Below is a small trained network, with its code and all its weights. Each question gives an input and a class and asks what happens when units are switched off, that is, made to give their printed mean instead of their output.

import numpy as np


def w(rows, s, z=0):
    codes = np.array(rows[::2]) - 128.0
    scale = np.full(codes.shape[1], s)
    scale[-1] = z or s
    return codes * scale


def f(y):
    return y / 2 * (1 + np.tanh(0.7978845608 * (y + 0.044715 * y**3)))


def log_softmax(a):
    a = a - a.max(-1, keepdims=True)
    return a - np.log(np.exp(a).sum(-1, keepdims=True))


def net(x, mask):
    res = np.array(x, float).reshape(1, 4) / 4 @ E
    y = f(res @ A[0][:, :-1].T + A[0][:, -1])
    res = res + np.where(mask, y, B[0][:, -1]) @ B[0][:, :-1]
    return log_softmax(res[-1] @ U[:, :-1].T + U[:, -1])


A, B = {}, {}
E = w([
[202,171,101,168,80,213,167,76,120,122,33,176],'x0',
[160,159,192,152,109,37,138,106,115,91,61,2],'x1',
[85,203,154,157,127,147,135,136,111,154,131,107],'x2',
[155,116,147,102,142,159,192,174,177,56,155,132],'x3',
],0.014)
A[0] = w([
[144,124,143,138,47,151,147,103,115,126,56,107,104],'N1',
[56,121,84,86,157,189,135,145,127,115,163,187,159],'N2',
[135,145,63,122,124,179,93,103,121,169,169,165,6],'N3',
[77,124,123,130,158,122,155,93,120,125,137,168,111],'N4',
[172,136,77,172,87,186,100,70,118,117,88,110,85],'N5',
[101,97,89,109,125,181,93,128,107,246,138,184,165],'N6',
[207,171,110,130,77,197,178,117,122,101,101,153,85],'N7',
[69,105,146,68,165,168,141,126,142,150,120,163,114],'N8',
],0.011)
B[0] = w([
[153,86,115,182,112,99,173,102,189,151,130,222,194],'N1',
[132,26,127,138,168,160,171,162,178,166,138,215,244],'N2',
[137,170,106,97,72,25,92,73,36,158,69,167,175],'N3',
[105,150,106,152,144,124,146,137,155,90,122,127,148],'N4',
[76,98,130,186,191,141,175,98,171,159,208,221,198],'N5',
[166,151,170,24,109,150,78,172,130,68,109,7,250],'N6',
[161,119,129,1,109,92,15,166,46,60,97,35,237],'N7',
[120,122,140,177,115,166,124,155,118,121,89,152,179],'N8',
],0.01,0.016)
U = w([
[132,103,132,95,138,140,104,168,151,100,130,77,100],'0',
[146,122,115,99,86,70,90,126,109,144,86,117,255],'1',
[121,99,100,186,156,173,172,133,186,189,138,250,62],'2',
],0.013,0.0029)

Each question gives the input, the list of numbers given to net, and the class t.
The units are the neurons (one row each of A and B). Each row of codes is followed by its name. A weight is (code - 128) times the scale printed after its matrix; where a second scale follows, it is the last column's (A, B and U).
mask holds one flag per neuron, in row order. A switched-off neuron (its flag False) gives its mean, the last column of its row in B, instead of its output. The means were averaged over made-up inputs and are rounded, as every weight is.
A unit's drop is (log p(t) with every unit on - log p(t) with that unit switched off) / (log p(t) with every unit on - log p(t) with every unit switched off).
The circuit of an input: a set's keep is (log p(t) with only the set's units on - log p(t) with every unit switched off) / (log p(t) with every unit on - log p(t) with every unit switched off). Starting from all 8 units, units are removed one at a time, each time the one whose removal leaves the highest keep (on an exact tie, the one counted first), for as long as the keep stays at least 0.8.
units of the circuit, in order: the units of the circuit, biggest drop first
k most important neurons: the k neurons with the biggest drops, biggest first
drop of u: that unit's drop, to one decimal
input [-5,-8,-2,6], class 2: units of the circuit, in order : N2
input [3,5,8,4], class 1: units of the circuit, in order : N6; N2
input [3,6,-2,0], class 2: units of the circuit, in order : N6; N1
input [2,6,7,6], class 1: 3 most important neurons : N6; N2; N1
input [8,-6,2,-1], class 1: 2 most important neurons : N7; N3
input [-5,-1,6,5], class 2: 2 most important neurons : N6; N7
input [1,2,5,-6], class 2: 2 most important neurons : N7; N6
input [1,1,3,6], class 1: 3 most important neurons : N6; N2; N5
input [2,4,4,3], class 1: units of the circuit, in order : N2; N6
input [1,-7,3,7], class 0: 3 most important neurons : N6; N7; N5
input [2,-7,0,-2], class 1: 2 most important neurons : N6; N3
input [-3,-8,-3,-5], class 0: 2 most important neurons : N6; N2
input [-2,-1,5,-5], class 0: 2 most important neurons : N3; N6
input [4,-8,8,-1], class 1: most important neuron : N3
input [1,-7,1,-6], class 1: 2 most important neurons : N6; N3
input [3,3,4,-2], class 2: drop of N6 : 0.3
input [-2,-1,2,-6], class 0: drop of N6 : 0.4
input [2,-8,-7,-4], class 1: drop of N6 : 3.1
